Below is a small trained network, with its code and all its weights. Each question gives an input and a target symbol and asks what happens when units are switched off, that is, made to give their printed mean instead of their output.

import numpy as np


def w(rows, s, z=0):
    codes = np.array(rows[::2]) - 128.0
    scale = np.full(codes.shape[1], s)
    scale[-1] = z or s
    return codes * scale


def f(y):
    return y / 2 * (1 + np.tanh(0.7978845608 * (y + 0.044715 * y**3)))


def softmax(a):
    e = np.exp(a - a.max(-1, keepdims=True))
    return e / e.sum(-1, keepdims=True)


def log_softmax(a):
    a = a - a.max(-1, keepdims=True)
    return a - np.log(np.exp(a).sum(-1, keepdims=True))


def net(x, mask):
    ids = ['βγδεηθστφψω'.index(c) for c in x.split()]
    T = len(ids)
    res = E[ids] + P[:T]
    u = 0
    for l in range(2):
        q, k, v = (res @ M[l].T for M in (Q, K, V))
        z = softmax(np.where(np.tri(T) > 0, q @ k.T / 3**0.5, -1e9)) @ v
        res = res + np.where(mask[u], z, O[l][:, -1]) @ O[l][:, :-1]
        u += 1
        y = f(res @ A[l][:, :-1].T + A[l][:, -1])
        res = res + np.where(mask[u : u + 8], y, B[l][:, -1]) @ B[l][:, :-1]
        u += 8
    return log_softmax(res[-1] @ U[:, :-1].T + U[:, -1])


Q, K, V, O, A, B = {}, {}, {}, {}, {}, {}
E = w([
[243,50,90],'β',
[126,244,254],'γ',
[157,197,171],'δ',
[213,132,147],'ε',
[142,152,189],'η',
[91,184,174],'θ',
[180,177,154],'σ',
[190,145,162],'τ',
[96,179,216],'φ',
[160,157,178],'ψ',
[158,90,135],'ω',
],0.0083)
P = w([
[126,145,160],'0',
[150,162,101],'1',
[81,84,135],'2',
[105,91,201],'3',
[140,186,92],'4',
[88,97,128],'5',
[131,79,223],'6',
[126,207,83],'7',
[85,96,128],'8',
[174,81,240],'9',
[107,222,64],'10',
[87,94,126],'11',
[237,88,254],'12',
[129,165,77],'13',
],0.019)
Q[0] = w([
[60,114,7],'L0H0',
[122,156,29],'L0H0',
[131,124,128],'L0H0',
],0.011)
K[0] = w([
[140,9,213],'L0H0',
[126,113,176],'L0H0',
[189,95,61],'L0H0',
],0.011)
V[0] = w([
[15,215,101],'L0H0',
[52,1,185],'L0H0',
[246,145,117],'L0H0',
],0.0088)
O[0] = w([
[1,102,95,140],'L0H0',
[144,43,158,4],'L0H0',
[214,177,76,197],'L0H0',
],0.0097,0.004)
A[0] = w([
[118,154,102,156],'L0N0',
[205,118,107,172],'L0N1',
[212,142,162,64],'L0N2',
[127,130,66,161],'L0N3',
[106,54,112,255],'L0N4',
[159,176,10,124],'L0N5',
[152,146,251,162],'L0N6',
[140,9,85,25],'L0N7',
],0.011,0.0057)
B[0] = w([
[138,168,117,156],'L0N0',
[68,172,102,213],'L0N1',
[95,93,78,196],'L0N2',
[146,153,160,138],'L0N3',
[114,176,255,166],'L0N4',
[126,121,231,202],'L0N5',
[143,50,49,255],'L0N6',
[209,194,153,128],'L0N7',
],0.0098,0.0063)
Q[1] = w([
[1,156,139],'L1H0',
[209,162,138],'L1H0',
[16,142,27],'L1H0',
],0.0035)
K[1] = w([
[254,198,98],'L1H0',
[62,79,156],'L1H0',
[249,146,59],'L1H0',
],0.0051)
V[1] = w([
[182,157,253],'L1H0',
[124,155,98],'L1H0',
[189,101,87],'L1H0',
],0.005)
O[1] = w([
[150,152,136,249],'L1H0',
[42,229,252,150],'L1H0',
[157,63,138,57],'L1H0',
],0.0044,0.0016)
A[1] = w([
[27,131,91,66],'L1N0',
[60,249,152,72],'L1N1',
[122,128,129,60],'L1N2',
[141,100,95,91],'L1N3',
[84,57,160,186],'L1N4',
[121,95,230,1],'L1N5',
[39,149,105,166],'L1N6',
[133,9,100,114],'L1N7',
],0.012,0.0061)
B[1] = w([
[45,148,82,134],'L1N0',
[173,69,108,255],'L1N1',
[116,153,132,104],'L1N2',
[107,99,109,123],'L1N3',
[45,2,177,187],'L1N4',
[201,103,43,154],'L1N5',
[73,218,106,187],'L1N6',
[178,2,163,154],'L1N7',
],0.009,0.0057)
U = w([
[198,213,190,253],'β',
[117,223,105,229],'γ',
[164,123,2,158],'δ',
[149,112,44,127],'ε',
[167,32,124,20],'η',
[87,65,237,106],'θ',
[145,88,105,74],'σ',
[88,141,86,86],'τ',
[39,154,207,126],'φ',
[160,53,34,30],'ψ',
[158,66,208,120],'ω',
],0.0073,0.0063)

Each question gives the input, a string of symbols that net reads in full, and the target symbol t.
The units are the heads (3 rows each of Q, K, V and O) and the neurons (one row each of A and B). Each row of codes is followed by its name. A weight is (code - 128) times the scale printed after its matrix; where a second scale follows, it is the last column's (O, A, B and U).
mask holds one flag per unit, layer by layer, with each layer's heads first. A switched-off unit (its flag False) gives its mean, the last column of its rows in O or B, instead of its output. The means were averaged over made-up inputs and are rounded, as every weight is.
A unit's drop is (log p(t) with every unit on - log p(t) with that unit switched off) / (log p(t) with every unit on - log p(t) with every unit switched off).
The circuit of an input: a set's keep is (log p(t) with only the set's units on - log p(t) with every unit switched off) / (log p(t) with every unit on - log p(t) with every unit switched off). Starting from the 12 units with the biggest drops (on a tie, the unit counted first), units are removed one at a time, each time the one whose removal leaves the highest keep (on an exact tie, the one counted first), for as long as the keep stays at least 0.8.
circuit, biggest first: the units of the circuit, biggest drop first
most important unit: the unit with the biggest drop
k most important neurons: the k neurons with the biggest drops, biggest first
k most important neurons of layer l: the k neurons of layer l with the biggest drops, biggest first
drop when u is switched off: that unit's drop, to one decimal
input τ η β ε δ, target β: most important unit -> L0N5
input σ τ γ δ ω, target β: circuit, biggest first -> (L0N6 L0N5)
input ω η ε β ω θ ε, target η: circuit, biggest first -> (L0N6 L1N7)
input β ε ω ε θ τ θ, target φ: circuit, biggest first -> (L0H0 L1N6)
input ε γ ω θ ω η θ ε β β φ γ τ, target θ: circuit, biggest first -> (L0H0 L1N4)
input β η ε σ ε σ φ θ η η φ φ, target φ: 2 most important neurons of layer 1 -> (L1N6 L1N4)
input θ φ δ, target φ: 3 most important neurons -> (L1N6 L0N5 L1N4)
input δ ε β ε θ, target β: circuit, biggest first -> (L0N5 L0N6)
input δ ε γ τ δ ε δ ε η φ φ η, target φ: 2 most important neurons -> (L0N5 L1N6)
input ε ω φ ε ε η ε τ θ ω β η τ, target ψ: 3 most important neurons -> (L0N6 L0N2 L1N7)
input ε φ ω ε τ δ ε β η ε, target ψ: 2 most important neurons -> (L0N6 L0N2)
input ε φ σ η θ θ, target θ: 3 most important neurons -> (L1N4 L0N1 L0N4)
input η θ ε ε ε β τ τ δ γ ψ, target β: 2 most important neurons -> (L0N5 L1N4)
input σ φ θ δ φ ψ γ δ ε θ, target γ: 2 most important neurons -> (L1N6 L0N5)
input σ φ δ β η τ ω φ θ η ω ψ τ, target η: circuit, biggest first -> (L0N6)
input τ φ ε ψ τ ω θ φ σ γ τ ω, target ω: 2 most important neurons -> (L1N4 L1N5)
input η β τ β, target ψ: 3 most important neurons -> (L0N2 L0N6 L1N7)
input ψ φ τ β ψ ε τ ω η θ σ, target β: 2 most important neurons -> (L0N5 L1N4)
input θ β ε δ τ δ θ δ γ, target γ: 3 most important neurons of layer 1 -> (L1N6 L1N4 L1N0)
input ω θ φ σ γ η ψ γ ε γ θ β τ, target φ: circuit, biggest first -> (L0H0)
input γ η ε τ θ η γ ω, target β: 2 most important neurons -> (L0N6 L1N4)
input ε ε τ ε ε η δ, target δ: drop when L0N0 is switched off -> 0.0
